Below are the code and all the weights of a small trained network. Each question names an input and a class and asks about switching units off, where a switched-off unit gives its printed mean instead of its output.

import numpy as np


def w(rows, s, z=0):
    codes = np.array(rows[::2]) - 128.0
    scale = np.full(codes.shape[1], s)
    scale[-1] = z or s
    return codes * scale


def norm(h):
    return h / np.sqrt((h * h).mean(-1, keepdims=True) + 1e-5)


def f(y):
    return np.maximum(y, 0)


def log_softmax(a):
    a = a - a.max(-1, keepdims=True)
    return a - np.log(np.exp(a).sum(-1, keepdims=True))


def net(x, mask):
    res = np.array(x, float).reshape(1, 2) / 4 @ E
    u = 0
    for l in range(2):
        y = f(norm(res) @ A[l][:, :-1].T + A[l][:, -1])
        res = res + np.where(mask[u : u + 10], y, B[l][:, -1]) @ B[l][:, :-1]
        u += 10
    return log_softmax(norm(res)[-1] @ U[:, :-1].T + U[:, -1])


A, B = {}, {}
E = w([
[65,152,72,78,93,100,155,147],'x0',
[93,141,172,148,1,120,62,188],'x1',
],0.0098)
A[0] = w([
[73,191,159,121,123,120,130,164,174],'L0N0',
[122,136,122,100,178,113,157,102,138],'L0N1',
[129,169,212,173,97,152,125,128,145],'L0N2',
[150,103,144,104,157,156,130,89,90],'L0N3',
[84,130,127,150,177,119,100,158,57],'L0N4',
[184,86,142,167,122,137,152,164,2],'L0N5',
[157,77,139,125,141,161,95,122,195],'L0N6',
[110,126,91,95,71,158,82,134,135],'L0N7',
[119,193,173,188,236,43,99,150,125],'L0N8',
[255,102,184,93,90,115,130,115,28],'L0N9',
],0.0064,0.0028)
B[0] = w([
[179,103,103,133,164,103,156,31,225],'L0N0',
[144,119,122,224,30,140,135,161,237],'L0N1',
[227,43,68,40,147,126,134,81,255],'L0N2',
[188,116,122,124,85,140,171,168,204],'L0N3',
[127,214,178,79,103,124,165,163,128],'L0N4',
[104,166,138,200,161,103,124,95,161],'L0N5',
[2,204,87,185,92,88,140,95,233],'L0N6',
[140,79,107,158,203,108,155,175,228],'L0N7',
[197,76,116,40,60,165,83,110,211],'L0N8',
[19,146,136,220,180,126,146,166,201],'L0N9',
],0.0074,0.0038)
A[1] = w([
[145,156,248,189,156,169,74,129,193],'L1N0',
[116,134,162,110,134,154,128,138,101],'L1N1',
[34,188,126,51,114,112,152,179,64],'L1N2',
[164,161,145,86,203,160,170,127,79],'L1N3',
[169,130,173,50,93,144,105,179,6],'L1N4',
[100,125,103,133,139,124,146,148,144],'L1N5',
[132,164,164,174,20,173,134,194,135],'L1N6',
[179,85,176,133,192,86,134,168,82],'L1N7',
[118,142,130,179,104,117,130,97,115],'L1N8',
[137,112,182,105,55,129,60,175,44],'L1N9',
],0.013,0.0014)
B[1] = w([
[102,246,52,194,56,109,143,85,252],'L1N0',
[154,130,148,162,136,114,148,78,128],'L1N1',
[137,237,92,224,94,137,133,73,220],'L1N2',
[142,69,184,115,59,122,117,211,210],'L1N3',
[179,77,106,152,98,132,192,151,165],'L1N4',
[133,116,168,129,152,128,70,101,193],'L1N5',
[78,77,135,34,244,91,61,88,240],'L1N6',
[58,153,110,81,170,105,106,106,201],'L1N7',
[122,120,124,88,150,105,132,137,212],'L1N8',
[195,79,174,140,112,184,210,196,255],'L1N9',
],0.012,0.0057)
U = w([
[105,238,40,243,62,73,164,62,208],'0',
[205,1,135,126,85,113,228,203,211],'1',
[53,79,103,43,237,44,58,57,161],'2',
[79,162,207,131,137,168,80,128,42],'3',
[110,223,209,105,134,161,107,208,15],'4',
[65,189,171,93,119,205,91,193,1],'5',
[106,188,205,97,120,129,102,163,28],'6',
[112,164,191,106,110,167,82,124,33],'7',
],0.0097,0.0045)

Each question gives the input, the list of numbers given to net, and the class t.
The units are the neurons (one row each of A and B). Each row of codes is followed by its name. A weight is (code - 128) times the scale printed after its matrix; where a second scale follows, it is the last column's (A, B and U).
mask holds one flag per neuron, layer by layer. A switched-off neuron (its flag False) gives its mean, the last column of its row in B, instead of its output. The means were averaged over made-up inputs and are rounded, as every weight is.
A unit's drop is (log p(t) with every unit on - log p(t) with that unit switched off) / (log p(t) with every unit on - log p(t) with every unit switched off).
The circuit of an input: a set's keep is (log p(t) with only the set's units on - log p(t) with every unit switched off) / (log p(t) with every unit on - log p(t) with every unit switched off). Starting from the 12 units with the biggest drops (on a tie, the unit counted first), units are removed one at a time, each time the one whose removal leaves the highest keep (on an exact tie, the one counted first), for as long as the keep stays at least 0.8.
circuit, biggest first: the units of the circuit, biggest drop first
unit that matters most: the unit with the biggest drop
k most important neurons: the k neurons with the biggest drops, biggest first
drop when u is switched off: that unit's drop, to one decimal
input [1,3], class 2: unit that matters most : L0N7
input [-3,-4], class 1: 2 most important neurons : [L1N0 L1N6]
input [-4,7], class 1: 2 most important neurons : [L1N9 L0N2]
input [3,2], class 2: 4 most important neurons : [L0N0 L0N7 L0N6 L1N0]
input [-1,0], class 2: circuit, biggest first : [L1N0 L1N9]
input [5,-6], class 1: 3 most important neurons : [L0N6 L1N0 L1N6]
input [3,-1], class 2: 2 most important neurons : [L1N9 L0N6]
input [-4,5], class 1: 2 most important neurons : [L0N2 L1N9]
input [-7,8], class 1: 4 most important neurons : [L0N2 L1N9 L1N2 L1N6]
input [2,2], class 2: 2 most important neurons : [L0N7 L1N0]
input [-4,-4], class 0: 3 most important neurons : [L0N2 L0N1 L1N6]
input [-5,-7], class 1: 2 most important neurons : [L1N3 L1N6]
input [2,-8], class 1: drop when L1N3 is switched off : 0.2
input [0,-8], class 1: unit that matters most : L1N3
input [-7,-5], class 0: drop when L0N4 is switched off : 0.0
input [1,-5], class 1: drop when L1N0 is switched off : 0.2
